Below are the code and all the weights of a small trained network. Each question names an input and a class and asks about switching units off, where a switched-off unit gives its printed mean instead of its output.

import numpy as np


def w(rows, s, z=0):
    codes = np.array(rows[::2]) - 128.0
    scale = np.full(codes.shape[1], s)
    scale[-1] = z or s
    return codes * scale


def f(y):
    return np.maximum(y, 0)


def log_softmax(a):
    a = a - a.max(-1, keepdims=True)
    return a - np.log(np.exp(a).sum(-1, keepdims=True))


def net(x, mask):
    res = np.array(x, float).reshape(1, 8) / 4 @ E
    y = f(res @ A[0][:, :-1].T + A[0][:, -1])
    res = res + np.where(mask, y, B[0][:, -1]) @ B[0][:, :-1]
    return log_softmax(res[-1] @ U[:, :-1].T + U[:, -1])


A, B = {}, {}
E = w([
[126,135,129,134,128,136,121,116],'x0',
[182,210,25,49,157,193,201,161],'x1',
[122,128,133,139,131,122,150,146],'x2',
[152,157,62,207,119,1,170,87],'x3',
[110,146,127,134,139,132,127,124],'x4',
[119,122,122,123,140,120,115,112],'x5',
[62,39,56,143,26,199,206,46],'x6',
[129,118,12,209,81,168,40,195],'x7',
],0.0064)
A[0] = w([
[87,100,100,255,100,145,73,214,211],'neuron 1',
[179,193,58,72,183,184,171,75,4],'neuron 2',
[40,23,209,178,127,74,88,94,55],'neuron 3',
[100,85,197,53,107,220,137,168,127],'neuron 4',
[156,133,49,184,73,12,213,48,149],'neuron 5',
[159,157,233,50,154,121,204,44,106],'neuron 6',
[208,243,191,93,245,64,9,203,88],'neuron 7',
[54,44,137,70,140,238,118,107,95],'neuron 8',
[31,66,62,115,74,162,174,58,69],'neuron 9',
[72,119,215,49,109,45,204,108,73],'neuron 10',
[126,138,114,116,101,174,153,75,26],'neuron 11',
[179,167,24,32,157,154,214,159,19],'neuron 12',
],0.0065,0.003)
B[0] = w([
[205,209,104,131,134,151,69,70,217],'neuron 1',
[136,46,220,190,113,222,183,45,174],'neuron 2',
[168,60,159,213,185,186,168,57,209],'neuron 3',
[119,166,115,146,217,49,115,237,203],'neuron 4',
[31,156,143,72,214,58,130,215,210],'neuron 5',
[200,223,33,71,125,58,55,102,208],'neuron 6',
[59,24,134,83,40,49,233,135,254],'neuron 7',
[74,115,138,100,144,68,117,200,205],'neuron 8',
[86,67,85,97,52,22,166,154,202],'neuron 9',
[239,230,94,122,146,187,54,65,189],'neuron 10',
[80,68,167,144,138,80,190,148,146],'neuron 11',
[159,121,197,255,190,185,117,56,193],'neuron 12',
],0.0068,0.0088)
U = w([
[53,48,166,46,70,80,188,174,73],'0',
[52,161,156,97,209,109,86,231,186],'1',
[219,201,50,104,100,183,27,61,245],'2',
[188,47,245,232,158,236,143,1,2],'3',
[108,139,110,88,122,166,100,123,179],'4',
],0.0053,0.0036)

Each question gives the input, the list of numbers given to net, and the class t.
The units are the neurons (one row each of A and B). Each row of codes is followed by its name. A weight is (code - 128) times the scale printed after its matrix; where a second scale follows, it is the last column's (A, B and U).
mask holds one flag per neuron, in row order. A switched-off neuron (its flag False) gives its mean, the last column of its row in B, instead of its output. The means were averaged over made-up inputs and are rounded, as every weight is.
A unit's drop is (log p(t) with every unit on - log p(t) with that unit switched off) / (log p(t) with every unit on - log p(t) with every unit switched off).
The circuit of an input: a set's keep is (log p(t) with only the set's units on - log p(t) with every unit switched off) / (log p(t) with every unit on - log p(t) with every unit switched off). Starting from all 12 units, units are removed one at a time, each time the one whose removal leaves the highest keep (on an exact tie, the one counted first), for as long as the keep stays at least 0.8.
circuit, biggest first: the units of the circuit, biggest drop first
unit that matters most: the unit with the biggest drop
k most important neurons: the k neurons with the biggest drops, biggest first
drop of u: that unit's drop, to one decimal
input [1,7,4,1,5,1,-6,-4], class 3: circuit, biggest first -> neuron 12; neuron 2
input [7,-8,7,2,-3,-7,-6,-3], class 3: circuit, biggest first -> neuron 3
input [-5,3,-7,3,8,0,-1,-5], class 2: 2 most important neurons -> neuron 6; neuron 10
input [-5,4,-7,8,0,7,7,-8], class 1: 3 most important neurons -> neuron 5; neuron 7; neuron 10
input [6,-7,-1,1,-2,-3,0,-7], class 2: circuit, biggest first -> neuron 6; neuron 10
input [-2,0,0,-3,3,-7,5,-7], class 2: circuit, biggest first -> neuron 10; neuron 6
input [-4,6,-1,7,-3,5,5,-3], class 1: 2 most important neurons -> neuron 5; neuron 7
input [-5,-5,-1,-3,-5,3,0,5], class 2: 2 most important neurons -> neuron 1; neuron 7
input [6,-7,5,-6,4,-8,-5,4], class 3: 2 most important neurons -> neuron 3; neuron 5
input [6,1,5,-8,-4,5,4,0], class 1: 2 most important neurons -> neuron 7; neuron 4
input [-4,7,5,8,0,-8,7,-4], class 1: 3 most important neurons -> neuron 5; neuron 7; neuron 12
input [-8,8,2,-4,-5,-4,4,-8], class 2: 2 most important neurons -> neuron 6; neuron 10
input [6,7,-7,0,-3,8,5,1], class 3: 3 most important neurons -> neuron 12; neuron 2; neuron 7
input [2,3,-6,-3,5,6,6,6], class 0: unit that matters most -> neuron 9
input [-4,-5,-2,-8,-8,7,6,8], class 1: 4 most important neurons -> neuron 8; neuron 4; neuron 7; neuron 1
input [4,7,8,-4,7,-2,-6,5], class 3: 3 most important neurons -> neuron 12; neuron 2; neuron 5
input [1,-5,-3,4,0,2,-5,-2], class 0: 2 most important neurons -> neuron 7; neuron 12
input [7,-7,7,-6,-8,4,3,7], class 2: 2 most important neurons -> neuron 1; neuron 7
input [2,0,0,0,5,-4,4,-7], class 2: 2 most important neurons -> neuron 10; neuron 6
input [-2,-8,2,-4,-5,3,0,-4], class 3: unit that matters most -> neuron 3
input [-6,0,8,7,6,-2,-8,3], class 0: drop of neuron 7 -> 0.9
input [-3,7,-5,-8,-6,-5,-8,-5], class 0: drop of neuron 8 -> 0.0
input [-5,-3,-8,3,-3,-2,-6,1], class 0: drop of neuron 10 -> 0.1
input [4,3,-6,8,6,4,8,2], class 0: drop of neuron 9 -> 0.5
